Below are the code and all the weights of a small trained network. Each question names an input and a target symbol and asks about switching units off, where a switched-off unit gives its printed mean instead of its output.

import numpy as np


def w(rows, s, z=0):
    codes = np.array(rows[::2]) - 128.0
    scale = np.full(codes.shape[1], s)
    scale[-1] = z or s
    return codes * scale


def f(y):
    return y / 2 * (1 + np.tanh(0.7978845608 * (y + 0.044715 * y**3)))


def softmax(a):
    e = np.exp(a - a.max(-1, keepdims=True))
    return e / e.sum(-1, keepdims=True)


def log_softmax(a):
    a = a - a.max(-1, keepdims=True)
    return a - np.log(np.exp(a).sum(-1, keepdims=True))


def net(x, mask):
    ids = ['ΔΣΦΨαηξπω'.index(c) for c in x.split()]
    T = len(ids)
    res = E[ids] + P[:T]
    q, k, v = (res @ M[0].T for M in (Q, K, V))
    z = softmax(np.where(np.tri(T) > 0, q @ k.T / 4**0.5, -1e9)) @ v
    res = res + np.where(mask[0], z, O[0][:, -1]) @ O[0][:, :-1]
    y = f(res @ A[0][:, :-1].T + A[0][:, -1])
    res = res + np.where(mask[1:13], y, B[0][:, -1]) @ B[0][:, :-1]
    return log_softmax(res[-1] @ U[:, :-1].T + U[:, -1])


Q, K, V, O, A, B = {}, {}, {}, {}, {}, {}
E = w([
[113,46,196,133,116,146,153,92,165,83,163],'Δ',
[67,123,87,185,98,133,171,91,161,164,168],'Σ',
[88,84,156,121,192,102,147,68,169,53,127],'Φ',
[20,120,91,75,131,114,163,96,77,188,186],'Ψ',
[195,137,170,147,83,121,221,130,124,142,106],'α',
[188,108,30,135,62,97,137,128,103,153,63],'η',
[177,157,165,125,63,111,29,141,123,169,174],'ξ',
[82,179,180,246,106,127,119,142,171,32,144],'π',
[157,249,84,140,132,134,124,117,149,164,182],'ω',
],0.017)
P = w([
[141,108,123,165,123,248,120,69,118,125,162],'0',
[89,94,118,91,55,130,130,76,215,129,115],'1',
[124,139,162,173,168,133,93,50,51,125,108],'2',
[80,139,117,103,79,56,131,103,158,113,118],'3',
[186,114,150,227,186,72,124,76,88,123,165],'4',
[131,136,127,90,73,63,139,96,182,102,128],'5',
],0.016)
Q[0] = w([
[152,75,114,227,183,54,128,98,76,138,196],'h0',
[119,101,92,117,122,80,163,211,194,119,196],'h0',
[99,173,166,156,80,140,137,4,114,139,124],'h0',
[99,150,118,141,48,17,154,39,164,112,142],'h0',
],0.013)
K[0] = w([
[76,223,138,159,195,52,93,203,38,90,86],'h0',
[185,71,183,132,159,56,138,10,93,145,131],'h0',
[197,230,98,103,125,128,126,251,159,98,154],'h0',
[253,194,126,76,117,47,134,177,110,178,93],'h0',
],0.011)
V[0] = w([
[148,121,210,90,56,109,97,134,70,197,197],'h0',
[193,115,115,103,95,141,209,148,77,172,67],'h0',
[147,163,29,74,191,121,111,70,134,146,149],'h0',
[99,2,104,99,137,107,126,103,82,64,144],'h0',
],0.0089)
O[0] = w([
[165,97,187,21,41,154,79,128,61,168,146,243],'h0',
[115,57,129,60,156,130,254,166,63,106,172,121],'h0',
[144,163,70,92,205,203,59,108,98,74,181,231],'h0',
[107,35,105,221,81,106,123,102,68,130,188,5],'h0',
],0.0098,0.0026)
A[0] = w([
[112,165,86,99,76,181,151,129,179,141,153,218],'n0',
[167,124,122,130,231,228,93,206,77,146,139,136],'n1',
[32,127,115,123,177,104,137,110,188,106,172,176],'n2',
[132,115,78,72,52,79,67,191,201,133,75,42],'n3',
[121,110,115,190,209,198,148,130,32,107,110,3],'n4',
[67,134,154,68,88,69,156,225,214,129,90,19],'n5',
[127,131,130,205,100,166,164,102,128,211,97,89],'n6',
[98,141,20,152,84,128,133,148,125,255,171,73],'n7',
[103,104,115,97,114,109,88,149,92,167,109,92],'n8',
[144,219,130,179,137,173,65,114,103,69,183,130],'n9',
[93,89,230,100,189,100,134,122,133,81,101,102],'n10',
[150,208,169,135,176,181,84,158,132,115,132,43],'n11',
],0.0091,0.0039)
B[0] = w([
[151,169,133,146,127,108,80,180,94,90,140,210],'n0',
[122,46,249,118,108,59,172,66,135,184,73,181],'n1',
[182,135,64,123,97,155,165,116,117,190,45,211],'n2',
[34,74,180,166,219,180,187,151,79,59,122,190],'n3',
[178,127,121,109,157,3,99,193,255,173,200,175],'n4',
[174,44,92,96,219,95,52,115,196,176,170,178],'n5',
[67,204,78,80,133,138,110,204,155,109,158,174],'n6',
[158,179,205,131,143,95,90,157,98,87,89,179],'n7',
[200,107,103,162,119,123,175,126,90,210,142,157],'n8',
[82,96,108,106,208,160,149,135,69,121,98,251],'n9',
[146,170,67,149,86,74,91,183,89,63,106,166],'n10',
[181,120,129,154,29,103,174,107,198,140,172,216],'n11',
],0.0079,0.012)
U = w([
[55,152,122,136,60,108,142,85,175,116,202,157],'Δ',
[130,212,140,174,92,77,113,202,150,149,75,143],'Σ',
[130,126,138,154,135,119,165,34,155,146,51,118],'Φ',
[235,189,92,145,21,99,51,126,98,151,116,18],'Ψ',
[170,137,87,113,106,51,122,196,197,171,163,74],'α',
[85,141,110,148,119,127,255,163,43,72,94,253],'η',
[55,140,169,104,223,108,87,131,82,83,163,173],'ξ',
[102,115,101,163,207,142,140,166,155,141,95,52],'π',
[183,232,75,78,182,168,93,185,145,89,161,174],'ω',
],0.0055,0.003)

Each question gives the input, a string of symbols that net reads in full, and the target symbol t.
The units are the heads (4 rows each of Q, K, V and O) and the neurons (one row each of A and B). Each row of codes is followed by its name. A weight is (code - 128) times the scale printed after its matrix; where a second scale follows, it is the last column's (O, A, B and U).
mask holds one flag per unit, heads first, then neurons. A switched-off unit (its flag False) gives its mean, the last column of its rows in O or B, instead of its output. The means were averaged over made-up inputs and are rounded, as every weight is.
A unit's drop is (log p(t) with every unit on - log p(t) with that unit switched off) / (log p(t) with every unit on - log p(t) with every unit switched off).
The circuit of an input: a set's keep is (log p(t) with only the set's units on - log p(t) with every unit switched off) / (log p(t) with every unit on - log p(t) with every unit switched off). Starting from the 12 units with the biggest drops (on a tie, the unit counted first), units are removed one at a time, each time the one whose removal leaves the highest keep (on an exact tie, the one counted first), for as long as the keep stays at least 0.8.
units of the circuit, in order: the units of the circuit, biggest drop first
most important unit: the unit with the biggest drop
k most important neurons: the k neurons with the biggest drops, biggest first
drop of u: that unit's drop, to one decimal
input α η Ψ Δ ω, target Φ: most important unit -> n1
input Ψ α η ξ α Δ, target α: 3 most important neurons -> (n5; n9; n10)
input ω Σ Δ, target Φ: units of the circuit, in order -> (h0; n1; n11)
input η Ψ ω, target Φ: units of the circuit, in order -> (n1; n11; h0; n9)
input Ψ α Ψ Ψ Ψ π, target α: 2 most important neurons -> (n5; n9)
input Ψ Σ Σ Φ Δ, target π: 2 most important neurons -> (n9; n11)
input Φ η Σ, target α: units of the circuit, in order -> (n4; h0)
input π ω Σ, target Φ: units of the circuit, in order -> (h0; n1; n11; n6)
input Σ α Δ, target η: 2 most important neurons -> (n10; n5)
input ω Ψ Ψ, target Φ: units of the circuit, in order -> (n1; h0; n11)
input Δ Φ Ψ Φ, target Φ: 2 most important neurons -> (n2; n0)
input η Σ Ψ α α Φ, target α: units of the circuit, in order -> (n5; h0)
input η Ψ η π η, target Σ: units of the circuit, in order -> (h0; n6)
input ξ Φ π π, target ξ: 3 most important neurons -> (n3; n5; n2)
input η η Ψ, target α: most important unit -> n4
input Ψ α ξ Ψ Δ Ψ, target ξ: 2 most important neurons -> (n3; n11)
input Δ Δ η ξ Δ, target Ψ: units of the circuit, in order -> (h0; n3)
input ω Ψ η, target Φ: units of the circuit, in order -> (h0; n1; n11; n9)
input Ψ Φ Ψ Ψ α, target η: 2 most important neurons -> (n5; n4)
input Ψ ξ ω π, target ω: most important unit -> h0
input α Δ η Φ, target η: units of the circuit, in order -> (h0; n2)
input ω η Δ α, target α: 3 most important neurons -> (n5; n9; n3)
input Ψ ω η, target Φ: 2 most important neurons -> (n1; n11)
input π η α Ψ, target α: drop of n9 -> 0.2
input Ψ Σ Ψ π Φ, target Σ: drop of n6 -> 0.1
input η Δ α Δ η Σ, target η: drop of n9 -> -0.1
input Δ ω Φ Ψ π, target Σ: drop of h0 -> 1.6
input η Φ Δ, target α: most important unit -> n4
